Below are the code and all the weights of a small trained network. Each question names an input and a class and asks about switching units off, where a switched-off unit gives its printed mean instead of its output.

import numpy as np


def w(rows, s, z=0):
    codes = np.array(rows[::2]) - 128.0
    scale = np.full(codes.shape[1], s)
    scale[-1] = z or s
    return codes * scale


def f(y):
    return y / 2 * (1 + np.tanh(0.7978845608 * (y + 0.044715 * y**3)))


def log_softmax(a):
    a = a - a.max(-1, keepdims=True)
    return a - np.log(np.exp(a).sum(-1, keepdims=True))


def net(x, mask):
    res = np.array(x, float).reshape(1, 7) / 4 @ E
    y = f(res @ A[0][:, :-1].T + A[0][:, -1])
    res = res + np.where(mask, y, B[0][:, -1]) @ B[0][:, :-1]
    return log_softmax(res[-1] @ U[:, :-1].T + U[:, -1])


A, B = {}, {}
E = w([
[41,120,212,50,106],'x0',
[126,130,127,128,130],'x1',
[161,249,121,84,18],'x2',
[80,62,132,198,2],'x3',
[141,191,226,220,171],'x4',
[125,129,127,130,129],'x5',
[133,124,132,126,126],'x6',
],0.0088)
A[0] = w([
[215,129,63,178,122,39],'N0',
[112,185,125,79,172,114],'N1',
[152,84,155,186,64,70],'N2',
[68,97,112,194,66,88],'N3',
[161,182,95,142,97,68],'N4',
[133,155,198,209,119,113],'N5',
[108,206,129,132,76,98],'N6',
[91,100,37,98,84,102],'N7',
[156,153,120,99,95,103],'N8',
[137,72,47,52,107,75],'N9',
[70,125,171,49,151,97],'N10',
[102,181,161,190,141,28],'N11',
[129,50,127,142,171,160],'N12',
[91,110,186,96,148,112],'N13',
[89,140,207,161,144,88],'N14',
[144,82,141,198,50,29],'N15',
[255,108,41,223,125,43],'N16',
[164,182,87,134,84,126],'N17',
[152,151,128,139,66,77],'N18',
[144,164,74,209,149,86],'N19',
[166,100,145,180,47,94],'N20',
[157,186,120,100,77,119],'N21',
[181,182,102,104,192,31],'N22',
[52,117,137,190,88,100],'N23',
[108,39,135,193,180,113],'N24',
[57,135,93,182,98,55],'N25',
[188,151,117,86,221,85],'N26',
[127,164,195,163,130,116],'N27',
[181,160,224,216,130,130],'N28',
[176,136,188,163,128,4],'N29',
[175,189,143,123,74,111],'N30',
[145,187,120,131,73,132],'N31',
[120,71,125,161,169,115],'N32',
[118,162,163,174,136,25],'N33',
[19,156,213,62,95,56],'N34',
[109,87,120,158,61,17],'N35',
],0.012,0.0034)
B[0] = w([
[130,54,125,176,26,196],'N0',
[190,139,188,131,126,176],'N1',
[204,185,150,106,160,186],'N2',
[207,159,156,129,186,205],'N3',
[110,131,154,181,132,172],'N4',
[122,83,108,46,134,204],'N5',
[48,152,165,154,125,193],'N6',
[115,85,66,75,167,196],'N7',
[77,129,158,106,140,158],'N8',
[94,47,56,8,213,203],'N9',
[193,90,143,160,77,186],'N10',
[119,92,77,92,163,169],'N11',
[39,212,195,193,101,204],'N12',
[133,136,118,155,73,170],'N13',
[126,76,105,99,107,183],'N14',
[189,172,156,108,169,196],'N15',
[140,72,129,183,66,245],'N16',
[80,143,162,130,107,190],'N17',
[121,187,127,173,137,170],'N18',
[138,63,111,151,85,188],'N19',
[165,150,155,114,118,192],'N20',
[63,178,151,111,151,193],'N21',
[216,155,162,122,129,190],'N22',
[187,147,141,143,147,190],'N23',
[45,197,157,166,130,228],'N24',
[189,165,137,106,145,161],'N25',
[195,184,165,126,146,211],'N26',
[133,46,78,92,172,181],'N27',
[87,79,38,29,163,230],'N28',
[111,89,104,94,154,153],'N29',
[46,183,141,138,117,198],'N30',
[59,136,160,126,149,193],'N31',
[2,198,176,145,144,188],'N32',
[114,62,102,95,164,154],'N33',
[165,56,119,233,54,224],'N34',
[180,146,133,127,166,177],'N35',
],0.0081,0.011)
U = w([
[6,163,145,147,133,207],'0',
[83,67,36,71,174,2],'1',
[193,162,145,128,162,123],'2',
[111,57,103,184,37,204],'3',
],0.017,0.0012)

Each question gives the input, the list of numbers given to net, and the class t.
The units are the neurons (one row each of A and B). Each row of codes is followed by its name. A weight is (code - 128) times the scale printed after its matrix; where a second scale follows, it is the last column's (A, B and U).
mask holds one flag per neuron, in row order. A switched-off neuron (its flag False) gives its mean, the last column of its row in B, instead of its output. The means were averaged over made-up inputs and are rounded, as every weight is.
A unit's drop is (log p(t) with every unit on - log p(t) with that unit switched off) / (log p(t) with every unit on - log p(t) with every unit switched off).
The circuit of an input: a set's keep is (log p(t) with only the set's units on - log p(t) with every unit switched off) / (log p(t) with every unit on - log p(t) with every unit switched off). Starting from the 12 units with the biggest drops (on a tie, the unit counted first), units are removed one at a time, each time the one whose removal leaves the highest keep (on an exact tie, the one counted first), for as long as the keep stays at least 0.8.
units of the circuit, in order: the units of the circuit, biggest drop first
k most important neurons: the k neurons with the biggest drops, biggest first
drop of u: that unit's drop, to one decimal
input [-4,-6,-4,-1,5,-7,-4], class 1: 2 most important neurons	(N28; N34)
input [6,-1,5,-1,0,7,-6], class 3: units of the circuit, in order	(N34)
input [-3,7,7,-1,7,6,6], class 0: 2 most important neurons	(N30; N6)
input [8,1,-6,0,-2,-5,4], class 3: 2 most important neurons	(N34; N10)
input [2,-2,8,-8,3,-3,-8], class 0: 4 most important neurons	(N30; N6; N21; N31)
input [-4,2,-8,8,1,-4,-5], class 0: 2 most important neurons	(N24; N32)
input [-5,-1,-7,7,7,-1,0], class 0: 2 most important neurons	(N24; N32)
input [0,-3,1,3,2,-1,0], class 2: 2 most important neurons	(N9; N7)
input [7,2,-8,-8,-4,0,-1], class 0: 3 most important neurons	(N12; N32; N24)
input [3,-1,-4,-5,-4,-7,-7], class 2: 2 most important neurons	(N28; N26)
input [-8,-2,-4,-4,-7,0,-6], class 3: 2 most important neurons	(N16; N0)
input [2,4,-2,5,-4,-1,-6], class 2: 2 most important neurons	(N28; N3)
input [-5,-6,-6,7,-8,6,2], class 1: 2 most important neurons	(N9; N7)
input [-6,5,-6,-6,-3,-5,4], class 0: units of the circuit, in order	(N12)
input [8,-4,-5,-3,6,-2,5], class 3: drop of N34	0.3
input [8,1,7,-2,0,-8,2], class 3: drop of N16	-0.1
input [7,0,-5,-2,0,-6,-7], class 3: drop of N27	0.0
